Here is a tiny trained network, its code and every weight. The questions are about switching its units off for an input and a target symbol, where a switched-off unit gives its printed mean instead of its output.

import numpy as np


def w(rows, s, z=0):
    codes = np.array(rows[::2]) - 128.0
    scale = np.full(codes.shape[1], s)
    scale[-1] = z or s
    return codes * scale


def f(y):
    return np.maximum(y, 0)


def softmax(a):
    e = np.exp(a - a.max(-1, keepdims=True))
    return e / e.sum(-1, keepdims=True)


def log_softmax(a):
    a = a - a.max(-1, keepdims=True)
    return a - np.log(np.exp(a).sum(-1, keepdims=True))


def net(x, mask):
    ids = ['ΔΞΣΨβγεζηθλμπτφω'.index(c) for c in x.split()]
    T = len(ids)
    res = E[ids] + P[:T]
    r = res
    for j in range(3):
        rows = slice(2 * j, 2 * j + 2)
        q, k, v = (r @ M[0][rows].T for M in (Q, K, V))
        z = softmax(np.where(np.tri(T) > 0, q @ k.T / 2**0.5, -1e9)) @ v
        o = O[0][rows]
        res = res + np.where(mask[j], z, o[:, -1]) @ o[:, :-1]
    y = f(res @ A[0][:, :-1].T + A[0][:, -1])
    res = res + np.where(mask[3:19], y, B[0][:, -1]) @ B[0][:, :-1]
    return log_softmax(res[-1] @ U[:, :-1].T + U[:, -1])


Q, K, V, O, A, B = {}, {}, {}, {}, {}, {}
E = w([
[120,168,188,145],'Δ',
[104,153,179,115],'Ξ',
[105,135,105,224],'Σ',
[119,164,189,156],'Ψ',
[129,170,184,111],'β',
[121,140,105,32],'γ',
[127,130,156,40],'ε',
[131,172,169,90],'ζ',
[150,207,142,91],'η',
[111,238,122,197],'θ',
[124,89,216,41],'λ',
[87,56,104,111],'μ',
[125,226,83,73],'π',
[139,160,184,90],'τ',
[8,117,177,89],'φ',
[143,119,208,56],'ω',
],0.017)
P = w([
[31,254,218,47],'0',
[101,158,111,81],'1',
[113,155,98,81],'2',
[112,152,90,88],'3',
[115,152,77,84],'4',
[115,155,72,93],'5',
],0.0093)
Q[0] = w([
[104,113,223,75],'H0',
[2,110,72,173],'H0',
[251,59,120,176],'H1',
[247,108,161,171],'H1',
[130,103,51,182],'H2',
[72,254,127,139],'H2',
],0.01)
K[0] = w([
[198,10,149,124],'H0',
[14,180,101,140],'H0',
[191,39,97,137],'H1',
[142,82,78,113],'H1',
[150,149,93,199],'H2',
[67,211,138,116],'H2',
],0.013)
V[0] = w([
[128,104,177,179],'H0',
[74,184,57,140],'H0',
[151,63,146,27],'H1',
[81,111,231,156],'H1',
[85,193,78,80],'H2',
[8,77,64,137],'H2',
],0.011)
O[0] = w([
[150,201,162,66,80],'H0',
[177,101,143,109,179],'H0',
[3,98,73,107,118],'H1',
[111,174,181,138,183],'H1',
[160,54,142,33,251],'H2',
[150,58,171,213,115],'H2',
],0.011,0.013)
A[0] = w([
[88,194,158,180,99],'N0',
[119,124,155,119,10],'N1',
[91,156,116,152,236],'N2',
[147,163,122,59,49],'N3',
[145,126,143,117,158],'N4',
[99,123,125,181,100],'N5',
[155,92,115,163,31],'N6',
[168,168,101,94,109],'N7',
[150,137,104,247,69],'N8',
[182,166,94,122,1],'N9',
[97,103,163,137,91],'N10',
[86,110,78,113,244],'N11',
[135,150,145,170,159],'N12',
[159,113,160,149,103],'N13',
[110,189,136,93,181],'N14',
[129,171,73,121,114],'N15',
],0.015,0.0065)
B[0] = w([
[126,148,213,225,141],'N0',
[152,96,104,120,135],'N1',
[138,117,225,113,147],'N2',
[65,86,75,205,249],'N3',
[138,106,103,184,180],'N4',
[69,141,214,98,134],'N5',
[28,165,73,135,139],'N6',
[113,85,118,174,192],'N7',
[136,175,75,2,144],'N8',
[75,66,154,74,143],'N9',
[234,161,133,44,150],'N10',
[77,124,219,117,215],'N11',
[186,81,115,55,143],'N12',
[70,71,79,112,159],'N13',
[156,117,122,227,218],'N14',
[178,73,128,149,139],'N15',
],0.0078,0.015)
U = w([
[137,78,178,143,216],'Δ',
[134,101,80,52,177],'Ξ',
[211,195,161,62,185],'Σ',
[94,177,125,137,161],'Ψ',
[71,161,120,88,101],'β',
[160,177,138,163,71],'γ',
[85,128,116,71,16],'ε',
[97,146,88,145,39],'ζ',
[132,155,134,153,64],'η',
[168,172,131,171,70],'θ',
[106,164,120,154,84],'λ',
[255,124,89,136,178],'μ',
[103,158,167,127,1],'π',
[96,174,149,125,116],'τ',
[109,94,69,113,116],'φ',
[163,115,177,51,59],'ω',
],0.01,0.0078)

Each question gives the input, a string of symbols that net reads in full, and the target symbol t.
The units are the heads (2 rows each of Q, K, V and O) and the neurons (one row each of A and B). Each row of codes is followed by its name. A weight is (code - 128) times the scale printed after its matrix; where a second scale follows, it is the last column's (O, A, B and U).
mask holds one flag per unit, heads first, then neurons. A switched-off unit (its flag False) gives its mean, the last column of its rows in O or B, instead of its output. The means were averaged over made-up inputs and are rounded, as every weight is.
A unit's drop is (log p(t) with every unit on - log p(t) with that unit switched off) / (log p(t) with every unit on - log p(t) with every unit switched off).
The circuit of an input: a set's keep is (log p(t) with only the set's units on - log p(t) with every unit switched off) / (log p(t) with every unit on - log p(t) with every unit switched off). Starting from the 12 units with the biggest drops (on a tie, the unit counted first), units are removed one at a time, each time the one whose removal leaves the highest keep (on an exact tie, the one counted first), for as long as the keep stays at least 0.8.
units of the circuit, in order: the units of the circuit, biggest drop first
k most important neurons: the k neurons with the biggest drops, biggest first
drop of u: that unit's drop, to one decimal
input β π Σ Ψ β Σ, target Ξ: 3 most important neurons => N8, N14, N3
input Σ Δ π Σ, target μ: 2 most important neurons => N11, N3
input π ζ π ζ, target Ξ: units of the circuit, in order => H2
input π Σ Σ π Σ, target Ξ: 4 most important neurons => N8, N3, N14, N6
input Σ Σ μ, target μ: 2 most important neurons => N11, N3
input ε β φ, target ω: 3 most important neurons => N10, N3, N11
input Σ Σ Δ, target μ: 2 most important neurons => N11, N12
input Σ γ Σ, target μ: 3 most important neurons => N11, N3, N12
input Σ ω θ, target μ: 2 most important neurons => N11, N12
input φ Σ Σ, target Σ: 2 most important neurons => N8, N3
input γ Δ Ψ φ, target ω: drop of H2 => 0.3
input θ β π, target Δ: drop of N11 => -0.3
input π Δ π β Σ θ, target Ξ: drop of H1 => 0.1
input Σ θ Δ, target μ: units of the circuit, in order => H1
